Below are the code and all the weights of a small trained network. Each question names an input and a class and asks about switching units off, where a switched-off unit gives its printed mean instead of its output.

import numpy as np


def w(rows, s, z=0):
    codes = np.array(rows[::2]) - 128.0
    scale = np.full(codes.shape[1], s)
    scale[-1] = z or s
    return codes * scale


def norm(h):
    return h / np.sqrt((h * h).mean(-1, keepdims=True) + 1e-5)


def f(y):
    return y / 2 * (1 + np.tanh(0.7978845608 * (y + 0.044715 * y**3)))


def log_softmax(a):
    a = a - a.max(-1, keepdims=True)
    return a - np.log(np.exp(a).sum(-1, keepdims=True))


def net(x, mask):
    res = np.array(x, float).reshape(1, 7) / 4 @ E
    u = 0
    for l in range(3):
        y = f(norm(res) @ A[l][:, :-1].T + A[l][:, -1])
        res = res + np.where(mask[u : u + 9], y, B[l][:, -1]) @ B[l][:, :-1]
        u += 9
    return log_softmax(norm(res)[-1] @ U[:, :-1].T + U[:, -1])


A, B = {}, {}
E = w([
[105,202,197,182,201,95,89,137,107,144,183,109],'x0',
[89,86,175,158,88,107,120,117,119,171,113,175],'x1',
[103,133,110,120,153,82,108,132,64,103,85,118],'x2',
[126,236,153,123,127,153,91,118,2,119,123,125],'x3',
[181,161,104,206,65,165,172,117,130,193,118,183],'x4',
[73,142,158,154,111,26,133,97,87,125,22,179],'x5',
[157,106,92,137,98,125,19,116,119,97,79,109],'x6',
],0.011)
A[0] = w([
[109,85,119,101,137,65,110,141,138,76,82,154,53],'0.n1',
[165,119,106,164,94,169,71,129,152,121,124,128,3],'0.n2',
[167,253,127,148,85,162,126,103,74,159,107,158,101],'0.n3',
[149,98,111,163,105,151,156,133,237,132,176,129,138],'0.n4',
[184,98,109,134,105,179,46,118,162,131,155,99,81],'0.n5',
[121,120,139,148,115,118,219,133,170,173,74,168,37],'0.n6',
[145,114,114,157,112,119,112,117,157,103,138,96,2],'0.n7',
[116,195,190,141,191,102,115,131,144,153,165,118,76],'0.n8',
[209,181,44,190,178,113,120,145,225,152,133,87,82],'0.n9',
],0.011,0.0051)
B[0] = w([
[98,149,120,166,139,130,94,92,142,134,86,58,176],'0.n1',
[150,112,145,93,111,148,74,62,128,141,157,177,149],'0.n2',
[72,152,172,179,109,107,75,155,74,55,178,114,226],'0.n3',
[110,91,118,118,198,138,165,166,182,174,174,154,254],'0.n4',
[182,84,127,103,126,191,137,106,82,146,109,216,196],'0.n5',
[210,53,88,111,79,126,133,115,132,134,178,147,191],'0.n6',
[129,117,146,121,155,149,135,136,83,139,88,123,125],'0.n7',
[83,179,128,221,104,134,129,185,106,87,155,146,189],'0.n8',
[126,131,27,179,246,31,121,143,140,182,57,95,200],'0.n9',
],0.011,0.0095)
A[1] = w([
[120,105,118,116,114,85,106,105,150,108,46,125,53],'1.n1',
[136,161,79,82,128,191,169,146,145,71,196,85,73],'1.n2',
[116,117,90,110,124,132,210,90,158,201,110,164,64],'1.n3',
[145,162,167,149,131,145,162,135,136,156,167,116,56],'1.n4',
[132,87,119,109,93,106,233,96,213,244,77,179,16],'1.n5',
[114,123,124,67,141,102,110,94,157,161,27,111,1],'1.n6',
[208,104,86,48,171,168,171,153,148,150,139,122,95],'1.n7',
[107,69,113,201,123,109,158,147,201,170,147,168,173],'1.n8',
[136,83,52,124,137,96,150,135,117,137,103,146,124],'1.n9',
],0.011,0.0037)
B[1] = w([
[82,146,118,139,152,94,83,94,180,151,90,72,163],'1.n1',
[141,141,119,72,179,205,214,109,197,155,128,95,160],'1.n2',
[184,106,121,164,177,136,115,111,131,193,133,200,193],'1.n3',
[103,142,182,62,109,83,139,133,118,109,81,61,140],'1.n4',
[235,89,57,92,254,171,123,164,112,148,146,170,235],'1.n5',
[115,38,134,135,58,104,133,65,203,154,115,89,153],'1.n6',
[222,93,59,142,205,62,40,122,143,234,114,149,226],'1.n7',
[183,190,151,8,168,222,168,104,175,95,150,136,253],'1.n8',
[158,172,87,146,161,172,111,52,115,165,131,95,191],'1.n9',
],0.0089,0.011)
A[2] = w([
[96,90,100,126,138,163,125,185,149,97,115,125,7],'2.n1',
[96,85,163,163,93,84,171,98,157,159,85,177,114],'2.n2',
[132,83,160,144,68,35,254,112,112,158,147,197,3],'2.n3',
[50,129,146,121,113,112,120,164,88,147,99,100,71],'2.n4',
[116,74,129,159,115,118,164,166,217,175,200,111,110],'2.n5',
[105,67,154,54,95,134,170,141,129,109,118,123,56],'2.n6',
[135,70,148,82,117,154,147,167,135,122,119,135,34],'2.n7',
[112,184,166,125,126,146,151,102,168,101,150,135,59],'2.n8',
[102,160,184,158,152,110,152,139,184,193,170,147,87],'2.n9',
],0.0095,0.0045)
B[2] = w([
[134,144,144,124,116,168,79,123,142,164,127,125,92],'2.n1',
[146,121,138,77,197,120,181,155,173,150,111,144,154],'2.n2',
[146,66,183,24,90,169,125,131,105,192,132,190,145],'2.n3',
[120,173,75,167,160,80,139,119,144,183,143,120,233],'2.n4',
[127,170,161,55,112,182,144,145,114,113,118,90,253],'2.n5',
[129,183,77,141,173,130,2,143,108,162,126,118,110],'2.n6',
[152,141,142,207,149,112,73,139,164,160,158,118,129],'2.n7',
[158,147,149,98,172,86,131,151,140,56,79,143,143],'2.n8',
[115,162,123,122,106,110,150,190,154,69,110,126,205],'2.n9',
],0.0095,0.0033)
U = w([
[96,77,108,125,111,59,102,33,182,156,34,49,59],'0',
[73,228,131,237,124,40,99,157,62,91,122,115,149],'1',
[123,194,184,80,135,147,199,177,161,79,179,107,94],'2',
[170,72,182,126,7,137,99,94,67,110,131,208,54],'3',
[247,70,78,79,185,141,133,111,179,192,136,156,251],'4',
],0.013,0.0017)

Each question gives the input, the list of numbers given to net, and the class t.
The units are the neurons (one row each of A and B). Each row of codes is followed by its name. A weight is (code - 128) times the scale printed after its matrix; where a second scale follows, it is the last column's (A, B and U).
mask holds one flag per neuron, layer by layer. A switched-off neuron (its flag False) gives its mean, the last column of its row in B, instead of its output. The means were averaged over made-up inputs and are rounded, as every weight is.
A unit's drop is (log p(t) with every unit on - log p(t) with that unit switched off) / (log p(t) with every unit on - log p(t) with every unit switched off).
The circuit of an input: a set's keep is (log p(t) with only the set's units on - log p(t) with every unit switched off) / (log p(t) with every unit on - log p(t) with every unit switched off). Starting from the 12 units with the biggest drops (on a tie, the unit counted first), units are removed one at a time, each time the one whose removal leaves the highest keep (on an exact tie, the one counted first), for as long as the keep stays at least 0.8.
units of the circuit, in order: the units of the circuit, biggest drop first
unit that matters most: the unit with the biggest drop
k most important neurons: the k neurons with the biggest drops, biggest first
k most important neurons of layer l: the k neurons of layer l with the biggest drops, biggest first
drop of u: that unit's drop, to one decimal
input [-1,-5,-5,1,5,3,-1], class 2: units of the circuit, in order	(0.n3; 1.n7)
input [3,7,0,-7,-5,1,-2], class 2: units of the circuit, in order	(1.n7; 2.n5)
input [-4,7,8,0,-3,-6,2], class 0: unit that matters most	0.n4
input [4,5,-2,-8,-5,2,-4], class 2: units of the circuit, in order	(1.n7; 2.n5)
input [-3,6,3,-2,1,2,2], class 0: units of the circuit, in order	(0.n1; 1.n1)
input [0,6,5,2,7,1,-3], class 3: 2 most important neurons of layer 0	(0.n6; 0.n3)
input [-7,1,2,5,3,1,5], class 3: 2 most important neurons	(0.n9; 0.n2)
input [-6,3,2,-4,-4,4,-2], class 0: 3 most important neurons of layer 0	(0.n1; 0.n4; 0.n5)
input [-4,5,-4,5,-6,0,-1], class 0: 2 most important neurons	(0.n3; 0.n8)
input [4,1,5,-2,-1,7,6], class 0: 2 most important neurons	(0.n3; 1.n6)
input [-4,2,3,1,7,7,2], class 3: 3 most important neurons of layer 0	(0.n6; 0.n9; 0.n3)
input [-8,-6,5,5,6,-6,-4], class 2: 3 most important neurons of layer 0	(0.n3; 0.n6; 0.n4)
input [-4,-1,-1,4,-8,-1,0], class 0: 2 most important neurons	(0.n4; 1.n5)
input [8,-2,-7,2,-3,-8,-5], class 2: unit that matters most	0.n8
input [-1,6,-1,0,-4,-2,5], class 0: 2 most important neurons of layer 1	(1.n5; 1.n8)
input [-8,-5,-2,2,8,7,-2], class 3: drop of 0.n3	0.7
input [5,8,5,6,4,-7,-3], class 1: drop of 0.n9	0.0
input [5,2,-7,2,-8,-3,1], class 2: drop of 0.n3	0.1
input [-3,3,-1,3,4,5,-4], class 3: drop of 0.n3	0.3
input [-2,-4,1,5,2,-5,-8], class 2: unit that matters most	1.n2
